Here is a tiny trained network, its code and every weight. The questions are about switching its units off for an input and a target symbol, where a switched-off unit gives its printed mean instead of its output.

import numpy as np


def w(rows, s, z=0):
    codes = np.array(rows[::2]) - 128.0
    scale = np.full(codes.shape[1], s)
    scale[-1] = z or s
    return codes * scale


def f(y):
    return y / 2 * (1 + np.tanh(0.7978845608 * (y + 0.044715 * y**3)))


def softmax(a):
    e = np.exp(a - a.max(-1, keepdims=True))
    return e / e.sum(-1, keepdims=True)


def log_softmax(a):
    a = a - a.max(-1, keepdims=True)
    return a - np.log(np.exp(a).sum(-1, keepdims=True))


def net(x, mask):
    ids = ['αβγζμξπψω'.index(c) for c in x.split()]
    T = len(ids)
    res = E[ids] + P[:T]
    r = res
    for j in range(2):
        rows = slice(2 * j, 2 * j + 2)
        q, k, v = (r @ M[0][rows].T for M in (Q, K, V))
        z = softmax(np.where(np.tri(T) > 0, q @ k.T / 2**0.5, -1e9)) @ v
        o = O[0][rows]
        res = res + np.where(mask[j], z, o[:, -1]) @ o[:, :-1]
    y = f(res @ A[0][:, :-1].T + A[0][:, -1])
    res = res + np.where(mask[2:14], y, B[0][:, -1]) @ B[0][:, :-1]
    return log_softmax(res[-1] @ U[:, :-1].T + U[:, -1])


Q, K, V, O, A, B = {}, {}, {}, {}, {}, {}
E = w([
[223,41,149,100,118],'α',
[2,62,125,148,133],'β',
[154,212,139,129,189],'γ',
[22,138,95,85,112],'ζ',
[138,136,124,209,179],'μ',
[119,132,173,144,252],'ξ',
[41,133,162,53,116],'π',
[46,167,68,153,197],'ψ',
[104,138,207,96,181],'ω',
],0.0055)
P = w([
[221,92,71,88,182],'0',
[40,129,88,110,181],'1',
[38,138,84,108,186],'2',
[32,139,95,112,173],'3',
[44,127,102,132,174],'4',
[29,111,127,155,174],'5',
[26,91,151,184,183],'6',
[30,65,170,209,189],'7',
[30,24,215,227,203],'8',
[12,2,235,235,188],'9',
],0.0039)
Q[0] = w([
[99,44,155,102,222],'H0',
[55,118,102,152,209],'H0',
[104,210,137,178,63],'H1',
[34,90,150,55,253],'H1',
],0.039)
K[0] = w([
[254,151,96,117,211],'H0',
[233,70,116,93,91],'H0',
[154,212,207,197,207],'H1',
[225,16,64,55,73],'H1',
],0.03)
V[0] = w([
[160,74,209,197,235],'H0',
[64,120,1,228,162],'H0',
[14,146,180,37,180],'H1',
[83,14,109,101,50],'H1',
],0.021)
O[0] = w([
[132,50,49,137,119,254],'H0',
[135,136,136,118,5,154],'H0',
[101,83,178,42,143,131],'H1',
[86,161,61,76,109,137],'H1',
],0.02,0.0072)
A[0] = w([
[137,209,142,68,112,27],'N0',
[98,158,179,133,75,177],'N1',
[95,177,108,117,151,21],'N2',
[160,140,148,164,88,60],'N3',
[191,137,163,96,96,75],'N4',
[143,125,161,91,198,1],'N5',
[253,168,82,51,139,95],'N6',
[121,145,94,96,172,61],'N7',
[175,152,148,101,101,132],'N8',
[88,167,195,104,151,99],'N9',
[123,140,211,198,155,32],'N10',
[124,128,122,31,118,137],'N11',
],0.012,0.0017)
B[0] = w([
[123,62,161,195,185,170],'N0',
[158,81,101,45,166,180],'N1',
[150,101,108,75,85,157],'N2',
[101,163,195,112,61,184],'N3',
[57,96,135,81,125,142],'N4',
[7,156,134,146,74,195],'N5',
[203,172,126,81,74,127],'N6',
[119,164,137,60,105,207],'N7',
[90,91,132,101,131,138],'N8',
[190,152,236,154,133,173],'N9',
[162,218,122,203,208,134],'N10',
[213,220,99,139,134,255],'N11',
],0.015,0.0076)
U = w([
[164,188,42,96,141,222],'α',
[41,132,94,153,181,253],'β',
[130,119,71,175,185,102],'γ',
[172,2,114,187,181,83],'ζ',
[109,201,163,143,135,54],'μ',
[145,119,145,224,51,141],'ξ',
[149,146,133,221,194,78],'π',
[192,97,177,128,190,155],'ψ',
[127,87,157,95,98,1],'ω',
],0.0035,0.0027)

Each question gives the input, a string of symbols that net reads in full, and the target symbol t.
The units are the heads (2 rows each of Q, K, V and O) and the neurons (one row each of A and B). Each row of codes is followed by its name. A weight is (code - 128) times the scale printed after its matrix; where a second scale follows, it is the last column's (O, A, B and U).
mask holds one flag per unit, heads first, then neurons. A switched-off unit (its flag False) gives its mean, the last column of its rows in O or B, instead of its output. The means were averaged over made-up inputs and are rounded, as every weight is.
A unit's drop is (log p(t) with every unit on - log p(t) with that unit switched off) / (log p(t) with every unit on - log p(t) with every unit switched off).
The circuit of an input: a set's keep is (log p(t) with only the set's units on - log p(t) with every unit switched off) / (log p(t) with every unit on - log p(t) with every unit switched off). Starting from the 12 units with the biggest drops (on a tie, the unit counted first), units are removed one at a time, each time the one whose removal leaves the highest keep (on an exact tie, the one counted first), for as long as the keep stays at least 0.8.
units of the circuit, in order: the units of the circuit, biggest drop first
most important unit: the unit with the biggest drop
k most important neurons: the k neurons with the biggest drops, biggest first
which heads matter: for each layer, one digit per head in row order, 1 if its drop is at least 0.15 and else 0, layers parted by /
drop when u is switched off: that unit's drop, to one decimal
input μ ω β, target ξ: 2 most important neurons -> (N3, N1)
input β γ ψ ζ ψ μ ψ ζ ω, target α: which heads matter -> 01
input ψ μ π, target ω: units of the circuit, in order -> (H0, H1, N1, N4)
input γ ξ γ μ β ζ, target π: most important unit -> H1
input ζ μ β μ ξ β β μ μ, target ψ: 2 most important neurons -> (N9, N1)
input β β ξ, target α: units of the circuit, in order -> (H1, N11)
input ξ ω ψ ξ μ β, target ζ: units of the circuit, in order -> (H0, H1, N11)
input ω β ξ β ω ω γ, target β: which heads matter -> 11
input μ μ ω ξ β ω, target ξ: units of the circuit, in order -> (H1, H0, N3)
input ω μ ξ ζ, target β: which heads matter -> 11
input γ ξ ω ω ξ ω μ, target π: units of the circuit, in order -> (H1, N10)
input ζ γ ω, target ψ: 2 most important neurons -> (N9, N0)
input π π ω ξ μ β ψ γ ξ, target μ: units of the circuit, in order -> (H0, N5, H1, N9)
input β β α, target α: units of the circuit, in order -> (H1, N11, N6)
input μ ω ψ β β ξ μ μ μ, target ξ: units of the circuit, in order -> (H0, H1, N3)
input π ω ζ ξ ξ π, target μ: 2 most important neurons -> (N5, N9)
input ω μ μ ξ ψ β μ, target β: 2 most important neurons -> (N5, N11)
input π π β β γ μ π ζ π γ, target μ: most important neuron -> (N5)
input ξ β μ, target ζ: drop when H1 is switched off -> 0.3
input μ π μ, target ξ: drop when N3 is switched off -> 0.2
input ψ ω ζ μ ζ β, target ω: most important neuron -> (N1)
input β ψ β ψ, target α: drop when N1 is switched off -> 0.1
input β μ ξ ψ ω ω γ γ γ, target α: drop when N11 is switched off -> 0.4
